Below is a small trained network, with its code and all its weights. Each question gives an input and a target symbol and asks what happens when units are switched off, that is, made to give their printed mean instead of their output.

import numpy as np


def w(rows, s, z=0):
    codes = np.array(rows[::2]) - 128.0
    scale = np.full(codes.shape[1], s)
    scale[-1] = z or s
    return codes * scale


def softmax(a):
    e = np.exp(a - a.max(-1, keepdims=True))
    return e / e.sum(-1, keepdims=True)


def log_softmax(a):
    a = a - a.max(-1, keepdims=True)
    return a - np.log(np.exp(a).sum(-1, keepdims=True))


def net(x, mask):
    ids = ['ζηθλπσφ'.index(c) for c in x.split()]
    T = len(ids)
    res = E[ids] + P[:T]
    u = 0
    for l in range(3):
        r = res
        for j in range(3):
            rows = slice(2 * j, 2 * j + 2)
            q, k, v = (r @ M[l][rows].T for M in (Q, K, V))
            z = softmax(np.where(np.tri(T) > 0, q @ k.T / 2**0.5, -1e9)) @ v
            o = O[l][rows]
            res = res + np.where(mask[u + j], z, o[:, -1]) @ o[:, :-1]
        u += 3
    return log_softmax(res[-1] @ U[:, :-1].T + U[:, -1])


Q, K, V, O = {}, {}, {}, {}
E = w([
[63,47,139],'ζ',
[106,150,75],'η',
[97,224,219],'θ',
[156,159,112],'λ',
[229,251,176],'π',
[75,122,220],'σ',
[180,137,128],'φ',
],0.019)
P = w([
[184,11,71],'0',
[80,131,44],'1',
[206,106,148],'2',
[161,104,141],'3',
[144,2,101],'4',
[28,160,92],'5',
[156,93,136],'6',
[173,84,152],'7',
[202,95,170],'8',
[167,42,136],'9',
[207,131,160],'10',
],0.006)
Q[0] = w([
[149,170,133],'0.h0',
[224,144,95],'0.h0',
[161,123,169],'0.h1',
[156,139,82],'0.h1',
[97,124,254],'0.h2',
[182,104,135],'0.h2',
],0.015)
K[0] = w([
[182,252,156],'0.h0',
[145,55,91],'0.h0',
[131,134,119],'0.h1',
[18,110,127],'0.h1',
[61,70,197],'0.h2',
[112,132,88],'0.h2',
],0.011)
V[0] = w([
[79,176,112],'0.h0',
[247,131,65],'0.h0',
[141,92,152],'0.h1',
[69,65,184],'0.h1',
[167,177,76],'0.h2',
[157,188,28],'0.h2',
],0.012)
O[0] = w([
[255,31,113,128],'0.h0',
[83,91,110,116],'0.h0',
[99,109,106,132],'0.h1',
[90,170,114,101],'0.h1',
[199,208,187,50],'0.h2',
[144,109,176,1],'0.h2',
],0.0087,0.0084)
Q[1] = w([
[95,204,76],'1.h0',
[250,80,128],'1.h0',
[93,196,147],'1.h1',
[165,117,138],'1.h1',
[171,158,94],'1.h2',
[129,87,130],'1.h2',
],0.013)
K[1] = w([
[95,187,142],'1.h0',
[163,156,145],'1.h0',
[111,214,160],'1.h1',
[2,213,23],'1.h1',
[1,103,174],'1.h2',
[146,154,63],'1.h2',
],0.0095)
V[1] = w([
[234,187,129],'1.h0',
[133,165,93],'1.h0',
[95,122,136],'1.h1',
[107,198,223],'1.h1',
[67,197,24],'1.h2',
[173,88,1],'1.h2',
],0.0091)
O[1] = w([
[65,132,110,3],'1.h0',
[122,57,36,115],'1.h0',
[121,146,164,144],'1.h1',
[215,91,153,144],'1.h1',
[89,200,127,164],'1.h2',
[113,51,254,84],'1.h2',
],0.0084,0.0046)
Q[2] = w([
[114,59,143],'2.h0',
[126,127,215],'2.h0',
[24,208,174],'2.h1',
[206,102,207],'2.h1',
[183,161,94],'2.h2',
[3,92,156],'2.h2',
],0.011)
K[2] = w([
[12,71,142],'2.h0',
[219,199,92],'2.h0',
[146,161,203],'2.h1',
[56,227,248],'2.h1',
[168,49,147],'2.h2',
[2,110,202],'2.h2',
],0.0075)
V[2] = w([
[152,196,136],'2.h0',
[1,255,160],'2.h0',
[184,170,87],'2.h1',
[139,137,99],'2.h1',
[186,133,17],'2.h2',
[193,65,117],'2.h2',
],0.0095)
O[2] = w([
[15,53,153,244],'2.h0',
[106,83,52,236],'2.h0',
[48,58,196,241],'2.h1',
[49,151,167,170],'2.h1',
[2,54,191,254],'2.h2',
[165,58,175,68],'2.h2',
],0.0077,0.0015)
U = w([
[135,108,36,225],'ζ',
[142,224,157,137],'η',
[142,149,103,201],'θ',
[42,102,140,4],'λ',
[2,118,76,83],'π',
[223,166,92,159],'σ',
[101,115,191,62],'φ',
],0.0086,0.0024)

Each question gives the input, a string of symbols that net reads in full, and the target symbol t.
The units are the heads (2 rows each of Q, K, V and O). Each row of codes is followed by its name. A weight is (code - 128) times the scale printed after its matrix; where a second scale follows, it is the last column's (O and U).
mask holds one flag per head, layer by layer. A switched-off head (its flag False) gives its mean, the last column of its rows in O, instead of its output. The means were averaged over made-up inputs and are rounded, as every weight is.
A unit's drop is (log p(t) with every unit on - log p(t) with that unit switched off) / (log p(t) with every unit on - log p(t) with every unit switched off).
The circuit of an input: a set's keep is (log p(t) with only the set's units on - log p(t) with every unit switched off) / (log p(t) with every unit on - log p(t) with every unit switched off). Starting from all 9 units, units are removed one at a time, each time the one whose removal leaves the highest keep (on an exact tie, the one counted first), for as long as the keep stays at least 0.8.
units of the circuit, in order: the units of the circuit, biggest drop first
unit that matters most: the unit with the biggest drop
heads that matter: for each layer, one digit per head in row order, 1 if its drop is at least 0.15 and else 0, layers parted by /
input θ θ φ, target λ: units of the circuit, in order : [1.h2; 2.h2; 2.h1]
input θ π θ, target λ: units of the circuit, in order : [1.h2; 1.h1; 2.h2; 2.h0]
input η φ η φ θ θ, target σ: units of the circuit, in order : [1.h2; 0.h0; 2.h2]
input σ π θ λ σ ζ φ φ σ ζ λ, target π: unit that matters most : 2.h0
input π λ θ, target φ: heads that matter : 011 / 011 / 101
input θ σ π φ φ, target λ: units of the circuit, in order : [1.h2; 2.h2]
input σ σ σ, target π: units of the circuit, in order : [0.h1; 2.h0]
input λ ζ η σ η, target σ: units of the circuit, in order : [1.h2; 2.h2]
input η φ η φ σ λ, target σ: heads that matter : 100 / 001 / 011
input ζ θ π, target π: heads that matter : 010 / 000 / 100
input π σ φ σ π σ σ θ, target φ: units of the circuit, in order : [0.h2; 2.h2; 1.h1; 2.h0]
input σ σ σ π φ, target π: units of the circuit, in order : [0.h1; 1.h2; 2.h2]
input π π σ η ζ φ, target φ: units of the circuit, in order : [0.h2; 1.h2; 2.h2]
input σ θ λ λ, target π: units of the circuit, in order : [0.h1; 1.h2; 2.h2]
input η η σ σ σ ζ φ φ ζ, target σ: unit that matters most : 1.h2
input π ζ φ λ ζ θ λ, target φ: units of the circuit, in order : [0.h2; 1.h1; 2.h0]
input π φ π σ, target φ: heads that matter : 011 / 111 / 101
input η φ σ φ η φ, target σ: heads that matter : 100 / 001 / 111
input π φ λ η λ ζ φ φ φ σ π, target φ: units of the circuit, in order : [0.h2; 1.h2; 2.h2]
input ζ φ π, target π: heads that matter : 110 / 000 / 100
input λ ζ ζ η, target η: unit that matters most : 0.h2
input π σ λ σ φ σ φ, target φ: heads that matter : 111 / 011 / 101
input θ π η, target λ: heads that matter : 101 / 111 / 011
